Below are the code and all the weights of a small trained network. Each question names an input and a class and asks about switching units off, where a switched-off unit gives its printed mean instead of its output.

import numpy as np


def w(rows, s, z=0):
    codes = np.array(rows[::2]) - 128.0
    scale = np.full(codes.shape[1], s)
    scale[-1] = z or s
    return codes * scale


def f(y):
    return np.maximum(y, 0)


def log_softmax(a):
    a = a - a.max(-1, keepdims=True)
    return a - np.log(np.exp(a).sum(-1, keepdims=True))


def net(x, mask):
    res = np.array(x, float).reshape(1, 3) / 4 @ E
    y = f(res @ A[0][:, :-1].T + A[0][:, -1])
    res = res + np.where(mask, y, B[0][:, -1]) @ B[0][:, :-1]
    return log_softmax(res[-1] @ U[:, :-1].T + U[:, -1])


A, B = {}, {}
E = w([
[114,199,203,3,195,180,155,240,189,34],'x0',
[27,226,64,250,205,67,215,170,174,121],'x1',
[195,62,154,185,204,185,158,157,254,201],'x2',
],0.0072)
A[0] = w([
[64,198,60,226,197,62,208,161,143,129,68],'N1',
[229,37,179,54,81,207,23,76,93,139,17],'N2',
[138,159,218,29,161,210,151,206,135,42,3],'N3',
[203,56,141,163,188,196,168,168,250,177,46],'N4',
[163,44,43,222,63,68,88,33,66,234,89],'N5',
[109,201,121,110,50,119,97,132,57,74,89],'N6',
[79,180,100,90,96,37,104,94,44,2,35],'N7',
],0.0063,0.0017)
B[0] = w([
[254,201,194,206,65,53,24,133,98,49,234],'N1',
[228,229,185,174,22,34,58,108,116,95,225],'N2',
[162,191,111,115,90,162,186,175,229,112,228],'N3',
[227,99,73,167,210,170,105,37,63,204,216],'N4',
[107,232,49,36,100,191,247,233,223,69,253],'N5',
[179,73,22,168,211,159,144,23,120,193,187],'N6',
[195,132,32,174,188,204,120,48,130,220,210],'N7',
],0.0058,0.011)
U = w([
[182,164,183,173,74,1,13,133,110,64,108],'0',
[116,161,96,73,117,212,255,214,216,77,109],'1',
[163,81,84,161,215,213,107,34,89,254,118],'2',
[100,89,149,125,120,113,111,137,124,106,252],'3',
[67,56,163,112,142,121,115,145,95,116,98],'4',
[40,68,189,121,137,111,126,146,98,127,99],'5',
[49,70,179,108,147,115,128,139,91,141,103],'6',
],0.0085,0.012)

Each question gives the input, the list of numbers given to net, and the class t.
The units are the neurons (one row each of A and B). Each row of codes is followed by its name. A weight is (code - 128) times the scale printed after its matrix; where a second scale follows, it is the last column's (A, B and U).
mask holds one flag per neuron, in row order. A switched-off neuron (its flag False) gives its mean, the last column of its row in B, instead of its output. The means were averaged over made-up inputs and are rounded, as every weight is.
A unit's drop is (log p(t) with every unit on - log p(t) with that unit switched off) / (log p(t) with every unit on - log p(t) with every unit switched off).
The circuit of an input: a set's keep is (log p(t) with only the set's units on - log p(t) with every unit switched off) / (log p(t) with every unit on - log p(t) with every unit switched off). Starting from all 7 units, units are removed one at a time, each time the one whose removal leaves the highest keep (on an exact tie, the one counted first), for as long as the keep stays at least 0.8.
units of the circuit, in order: the units of the circuit, biggest drop first
most important unit: the unit with the biggest drop
k most important neurons: the k neurons with the biggest drops, biggest first
drop when u is switched off: that unit's drop, to one decimal
input [-8,3,-8], class 1: 2 most important neurons	[N5 N4]
input [-6,8,8], class 0: most important unit	N1
input [1,2,-1], class 3: 4 most important neurons	[N2 N5 N4 N1]
input [2,-1,0], class 3: units of the circuit, in order	[N5 N1 N7]
input [-5,4,0], class 1: 2 most important neurons	[N5 N2]
input [0,-5,-7], class 2: 2 most important neurons	[N7 N6]
input [2,5,-3], class 0: 2 most important neurons	[N1 N5]
input [5,-6,-2], class 0: 2 most important neurons	[N2 N5]
input [-8,4,-8], class 1: 2 most important neurons	[N5 N4]
input [7,-8,1], class 0: 2 most important neurons	[N2 N5]
input [-1,-6,-8], class 2: 3 most important neurons	[N7 N6 N1]
input [4,7,7], class 0: 4 most important neurons	[N1 N7 N6 N5]
input [3,0,7], class 2: 2 most important neurons	[N4 N5]
input [-3,-2,-4], class 2: units of the circuit, in order	[N1]
input [-1,-2,-5], class 2: drop when N3 is switched off	0.0
input [4,-3,-8], class 2: drop when N5 is switched off	0.1
input [-8,0,-3], class 1: drop when N5 is switched off	0.8
